[[125 151 131 146 128 128 123]
 [123 111 123 139 128 126 125]
 [122 133 130 124 127 128 125]
 [142 125 125 126 129 127 134]]
->
[[134 127 129 126 125 125 142]
 [125 128 127 124 130 133 122]
 [125 126 128 139 123 111 123]
 [123 128 128 146 131 151 125]]

[[115 154 108 112 140 104 107 113 100 145]
 [104 143 115 105 152 111 117 104 112 142]
 [144 138 112 151 112 112 127 144 110 125]
 [134 152 106 143 119 104 116 135  99 128]
 [145 115 142 142 114 142 130 143 143 144]
 [145 130 145 138 112 144 113 143 131 137]
 [136 157 116 132 118 111 100 132  98 140]]
->
[[140  98 132 100 111 118 132 116 157 136]
 [137 131 143 113 144 112 138 145 130 145]
 [144 143 143 130 142 114 142 142 115 145]
 [128  99 135 116 104 119 143 106 152 134]
 [125 110 144 127 112 112 151 112 138 144]
 [142 112 104 117 111 152 105 115 143 104]
 [145 100 113 107 104 140 112 108 154 115]]

[[131 126 121 137 134 137 126 134 126 132 122 137]
 [124 126 126 128 126 129 125 121 130 133 137 130]
 [136 130 130 118 118 136 132 116 131 123 124 124]
 [128 131 136 122 120 129 124 119 137 120 141 129]
 [131 127 113 147 131 129 126 138 127 151 120 124]]
->
[[124 120 151 127 138 126 129 131 147 113 127 131]
 [129 141 120 137 119 124 129 120 122 136 131 128]
 [124 124 123 131 116 132 136 118 118 130 130 136]
 [130 137 133 130 121 125 129 126 128 126 126 124]
 [137 122 132 126 134 126 137 134 137 121 126 131]]

[[137 124 115 118 117 124 130 137 138 117 118 128 132 123 128 135]
 [135 122 131 125 132 147 136 137 131 138 131 125 133 122 123 123]
 [130 137 143 126 131 143 149 138  99 103 130 149 135 136 140 121]
 [127 133 132 122 126 132 134 132 112 120 119 129 132 136 132 121]
 [124 134 126 145 128 131 139 127 103 117 117 135 147 138 141 137]]
->
[[137 141 138 147 135 117 117 103 127 139 131 128 145 126 134 124]
 [121 132 136 132 129 119 120 112 132 134 132 126 122 132 133 127]
 [121 140 136 135 149 130 103  99 138 149 143 131 126 143 137 130]
 [123 123 122 133 125 131 138 131 137 136 147 132 125 131 122 135]
 [135 128 123 132 128 118 117 138 137 130 124 117 118 115 124 137]]

[[128 129]
 [108 136]
 [142 127]
 [128 125]
 [130 127]
 [145 125]
 [142 118]
 [129 127]
 [151 121]
 [123 137]
 [122 129]]
->
[[129 122]
 [137 123]
 [121 151]
 [127 129]
 [118 142]
 [125 145]
 [127 130]
 [125 128]
 [127 142]
 [136 108]
 [129 128]]

[[103 156 104 153 102 152 158]
 [145 109 144 112 145 112 108]
 [113 145 113 143 112 142 146]
 [148 106 147 109 148 109 105]
 [109 149 110 146 109 145 150]
 [145 109 145 111 146 112 108]
 [142 112 142 114 142 115 111]
 [109 149 109 147 109 146 151]]
->
[[151 146 109 147 109 149 109]
 [111 115 142 114 142 112 142]
 [108 112 146 111 145 109 145]
 [150 145 109 146 110 149 109]
 [105 109 148 109 147 106 148]
 [146 142 112 143 113 145 113]
 [108 112 145 112 144 109 145]
 [158 152 102 153 104 156 103]]
---
[[129 124 105]
 [113 112 127]
 [122 142 143]
 [140 117 135]
 [113 113 129]]
->
[[124 105]
 [112 127]]

[[146 104 101]
 [128 120 139]
 [132 147 128]
 [140 131 135]]
->
[[104 101]
 [120 139]]

[[137 151 151 137]
 [136 150 150 148]
 [136 141 141 152]]
->
[[151 151]
 [150 150]]

[[141 147 144]
 [129 126 114]
 [121 132 130]
 [120 114 116]
 [136 149 139]]
->
[[147 144]
 [126 114]]

[[125 140 136 135]
 [122 141 136 134]
 [123 106 112 116]
 [120 135 131 132]
 [125 126 126 127]]
->
[[140 136]
 [141 136]]

[[107 133 155 155 133]
 [154 156 135 109  98]
 [118  99 104 128 152]
 [148 122 101 102 124]
 [150 125 102 100 121]]
->
[[133 155]
 [156 135]]
